Here is a tiny trained network, its code and every weight. The questions are about switching its units off for an input and a target symbol, where a switched-off unit gives its printed mean instead of its output.

import numpy as np


def w(rows, s, z=0):
    codes = np.array(rows[::2]) - 128.0
    scale = np.full(codes.shape[1], s)
    scale[-1] = z or s
    return codes * scale


def norm(h):
    return h / np.sqrt((h * h).mean(-1, keepdims=True) + 1e-5)


def f(y):
    return y / 2 * (1 + np.tanh(0.7978845608 * (y + 0.044715 * y**3)))


def softmax(a):
    e = np.exp(a - a.max(-1, keepdims=True))
    return e / e.sum(-1, keepdims=True)


def log_softmax(a):
    a = a - a.max(-1, keepdims=True)
    return a - np.log(np.exp(a).sum(-1, keepdims=True))


def net(x, mask):
    ids = ['αζηθλπστψ'.index(c) for c in x.split()]
    T = len(ids)
    res = E[ids] + P[:T]
    u = 0
    for l in range(3):
        q, k, v = (norm(res) @ M[l].T for M in (Q, K, V))
        z = softmax(np.where(np.tri(T) > 0, q @ k.T / 2**0.5, -1e9)) @ v
        res = res + np.where(mask[u], z, O[l][:, -1]) @ O[l][:, :-1]
        u += 1
        y = f(norm(res) @ A[l][:, :-1].T + A[l][:, -1])
        res = res + np.where(mask[u : u + 8], y, B[l][:, -1]) @ B[l][:, :-1]
        u += 8
    return log_softmax(norm(res)[-1] @ U[:, :-1].T + U[:, -1])


Q, K, V, O, A, B = {}, {}, {}, {}, {}, {}
E = w([
[239,50,12,41,146,183,88],'α',
[99,203,102,68,116,119,221],'ζ',
[123,226,210,136,182,139,195],'η',
[154,2,144,214,79,121,108],'θ',
[59,179,171,132,71,74,207],'λ',
[136,119,219,218,114,124,160],'π',
[168,118,184,147,159,151,167],'σ',
[162,150,192,122,199,179,158],'τ',
[141,205,136,81,148,175,221],'ψ',
],0.00081)
P = w([
[131,169,151,153,173,139,69],'0',
[170,150,73,112,1,141,157],'1',
[166,134,85,96,17,138,166],'2',
[172,120,98,89,23,140,160],'3',
[103,51,156,79,185,104,181],'4',
[111,46,165,111,191,83,168],'5',
[120,58,161,101,177,84,179],'6',
[162,92,166,128,151,120,210],'7',
[166,101,165,122,107,128,213],'8',
[169,104,162,116,121,123,212],'9',
[174,98,174,126,137,119,212],'10',
],0.00099)
Q[0] = w([
[89,19,130,46,213,40,69],'L0H0',
[9,209,74,199,185,66,2],'L0H0',
],0.0028)
K[0] = w([
[209,117,9,68,1,205,107],'L0H0',
[99,154,147,71,36,105,226],'L0H0',
],0.0037)
V[0] = w([
[60,81,178,252,83,97,126],'L0H0',
[192,37,75,139,99,168,57],'L0H0',
],0.002)
O[0] = w([
[186,130,49,22,178,71,106,1],'L0H0',
[193,251,131,206,141,91,204,98],'L0H0',
],0.0021,0.00088)
A[0] = w([
[134,135,112,147,147,158,137,68],'L0N0',
[163,110,151,113,54,112,147,1],'L0N1',
[189,115,68,200,90,136,148,29],'L0N2',
[110,250,85,77,179,111,177,89],'L0N3',
[47,233,128,174,109,101,130,93],'L0N4',
[229,170,107,204,154,140,150,29],'L0N5',
[44,111,165,131,162,118,110,212],'L0N6',
[145,130,49,18,148,119,79,135],'L0N7',
],0.0023,0.00066)
B[0] = w([
[103,121,165,116,86,100,122,94],'L0N0',
[75,141,143,106,236,150,106,220],'L0N1',
[69,187,210,61,157,125,151,151],'L0N2',
[202,26,200,248,75,120,71,71],'L0N3',
[227,44,119,166,105,186,82,2],'L0N4',
[45,209,77,100,36,110,144,184],'L0N5',
[196,194,97,96,88,147,173,179],'L0N6',
[107,53,97,244,192,126,103,50],'L0N7',
],0.0015,0.00043)
Q[1] = w([
[171,71,226,101,226,127,166],'L1H0',
[216,98,223,149,253,171,143],'L1H0',
],0.0031)
K[1] = w([
[111,57,84,83,126,148,11],'L1H0',
[16,46,22,3,86,103,3],'L1H0',
],0.0026)
V[1] = w([
[250,96,73,147,147,108,192],'L1H0',
[112,117,47,100,146,187,38],'L1H0',
],0.0015)
O[1] = w([
[111,202,143,82,139,1,183,219],'L1H0',
[159,51,212,65,47,117,102,7],'L1H0',
],0.0014,0.00015)
A[1] = w([
[140,84,99,92,106,163,179,253],'L1N0',
[160,119,131,172,157,6,102,132],'L1N1',
[146,80,15,127,183,139,117,2],'L1N2',
[100,99,116,132,177,108,149,202],'L1N3',
[102,147,139,94,119,152,127,206],'L1N4',
[168,181,155,138,140,124,155,109],'L1N5',
[83,106,162,108,154,197,87,232],'L1N6',
[144,187,171,118,89,104,103,150],'L1N7',
],0.0026,0.00082)
B[1] = w([
[137,152,206,126,192,36,166,251],'L1N0',
[170,220,116,40,111,218,170,102],'L1N1',
[102,122,249,188,98,116,128,86],'L1N2',
[188,160,192,126,109,134,202,161],'L1N3',
[164,92,133,139,142,89,181,166],'L1N4',
[82,69,41,130,107,123,176,168],'L1N5',
[168,162,82,143,120,44,148,158],'L1N6',
[153,39,52,168,209,152,106,131],'L1N7',
],0.0016,0.0017)
Q[2] = w([
[61,143,84,197,154,130,6],'L2H0',
[66,203,78,227,194,137,4],'L2H0',
],0.0039)
K[2] = w([
[172,156,140,127,89,30,242],'L2H0',
[148,124,106,112,41,26,254],'L2H0',
],0.0038)
V[2] = w([
[99,121,30,164,248,23,109],'L2H0',
[248,243,182,167,219,172,157],'L2H0',
],0.0016)
O[2] = w([
[148,36,34,167,116,46,173,39],'L2H0',
[253,170,187,188,37,95,105,253],'L2H0',
],0.0018,0.00076)
A[2] = w([
[69,171,208,88,100,211,77,18],'L2N0',
[149,79,72,210,61,44,172,96],'L2N1',
[112,57,187,181,102,129,133,167],'L2N2',
[190,139,123,101,145,184,136,186],'L2N3',
[128,66,118,103,185,121,81,198],'L2N4',
[44,23,99,51,190,231,105,77],'L2N5',
[23,57,88,142,236,192,138,107],'L2N6',
[3,161,177,71,124,211,101,6],'L2N7',
],0.0027,0.0017)
B[2] = w([
[166,126,91,68,194,134,79,72],'L2N0',
[183,161,153,145,231,178,95,252],'L2N1',
[127,117,166,180,139,251,65,250],'L2N2',
[51,99,141,153,96,83,165,254],'L2N3',
[136,62,103,158,67,167,130,138],'L2N4',
[130,197,135,227,131,54,104,145],'L2N5',
[190,150,184,180,72,63,137,116],'L2N6',
[201,173,166,133,221,118,122,80],'L2N7',
],0.0023,0.00071)
U = w([
[29,230,73,223,66,215,185,93],'α',
[128,216,193,195,224,64,70,39],'ζ',
[31,15,126,82,49,214,106,75],'η',
[156,209,37,62,144,41,184,103],'θ',
[19,67,118,192,77,23,115,129],'λ',
[171,140,174,35,43,82,155,104],'π',
[162,39,45,156,252,168,146,89],'σ',
[225,113,180,197,72,165,76,253],'τ',
[81,160,154,22,198,193,66,130],'ψ',
],0.0047,0.0045)

Each question gives the input, a string of symbols that net reads in full, and the target symbol t.
The units are the heads (2 rows each of Q, K, V and O) and the neurons (one row each of A and B). Each row of codes is followed by its name. A weight is (code - 128) times the scale printed after its matrix; where a second scale follows, it is the last column's (O, A, B and U).
mask holds one flag per unit, layer by layer, with each layer's heads first. A switched-off unit (its flag False) gives its mean, the last column of its rows in O or B, instead of its output. The means were averaged over made-up inputs and are rounded, as every weight is.
A unit's drop is (log p(t) with every unit on - log p(t) with that unit switched off) / (log p(t) with every unit on - log p(t) with every unit switched off).
The circuit of an input: a set's keep is (log p(t) with only the set's units on - log p(t) with every unit switched off) / (log p(t) with every unit on - log p(t) with every unit switched off). Starting from the 12 units with the biggest drops (on a tie, the unit counted first), units are removed one at a time, each time the one whose removal leaves the highest keep (on an exact tie, the one counted first), for as long as the keep stays at least 0.8.
units of the circuit, in order: the units of the circuit, biggest drop first
most important unit: the unit with the biggest drop
k most important neurons: the k neurons with the biggest drops, biggest first
top k neurons in layer l: the k neurons of layer l with the biggest drops, biggest first
input λ σ π λ, target λ: units of the circuit, in order : [L0H0, L2H0, L2N5, L0N7]
input θ η ζ η, target θ: units of the circuit, in order : [L0H0]
input λ λ α ψ ζ π ζ η, target λ: units of the circuit, in order : [L0H0, L2H0, L2N5, L2N1]
input τ λ λ λ α, target τ: units of the circuit, in order : [L1N2, L2H0]
input λ α ψ, target λ: units of the circuit, in order : [L0H0, L2N5, L0N7]
input τ τ η α ψ, target τ: units of the circuit, in order : [L2H0, L0N3]
input η π α, target η: 2 most important neurons : [L0N5, L1N5]
input ψ π ψ τ, target ψ: units of the circuit, in order : [L0H0, L2H0, L2N0]
input σ α σ θ ζ α θ α, target θ: units of the circuit, in order : [L0H0, L0N5]
input ψ π ζ η, target ψ: units of the circuit, in order : [L0H0, L2H0, L2N0]
input λ τ σ, target λ: units of the circuit, in order : [L0H0, L2H0, L2N5]
input α ψ α α σ σ π α α, target α: units of the circuit, in order : [L0H0, L0N5]
input τ ψ ζ, target τ: units of the circuit, in order : [L2H0, L2N1, L0N3]
input η θ η, target η: top 2 neurons in layer 1 : [L1N6, L1N1]
input η λ ψ ζ, target η: units of the circuit, in order : [L0H0, L1H0]
input σ α α, target σ: most important unit : L2H0
input α ζ ψ α σ τ α α σ, target α: units of the circuit, in order : [L0H0, L1H0, L0N5, L1N0]
input τ λ α τ θ π ζ τ α θ ζ, target τ: units of the circuit, in order : [L2H0, L0N3]
input ψ λ α, target ψ: 2 most important neurons : [L1N5, L2N0]
input σ α α τ π σ α ψ η, target σ: top neuron in layer 2 : [L2N1]
input π η θ, target π: 3 most important neurons : [L1N1, L0N3, L0N2]
input π η α ζ λ α θ θ θ ζ θ, target π: 2 most important neurons : [L1N1, L0N7]
input θ ψ λ, target θ: 2 most important neurons : [L1N1, L2N2]
input θ σ η, target θ: top 2 neurons in layer 1 : [L1N1, L1N5]
input ζ ψ η ζ λ, target ζ: 2 most important neurons : [L2N5, L2N7]
input ζ θ ψ, target ζ: top 3 neurons in layer 2 : [L2N5, L2N7, L2N0]
input ψ α α α, target ψ: top 2 neurons in layer 0 : [L0N6, L0N1]
input σ λ λ, target σ: 3 most important neurons : [L2N1, L0N1, L1N3]
input σ α λ α α α τ σ λ ζ, target σ: 2 most important neurons : [L2N1, L0N3]
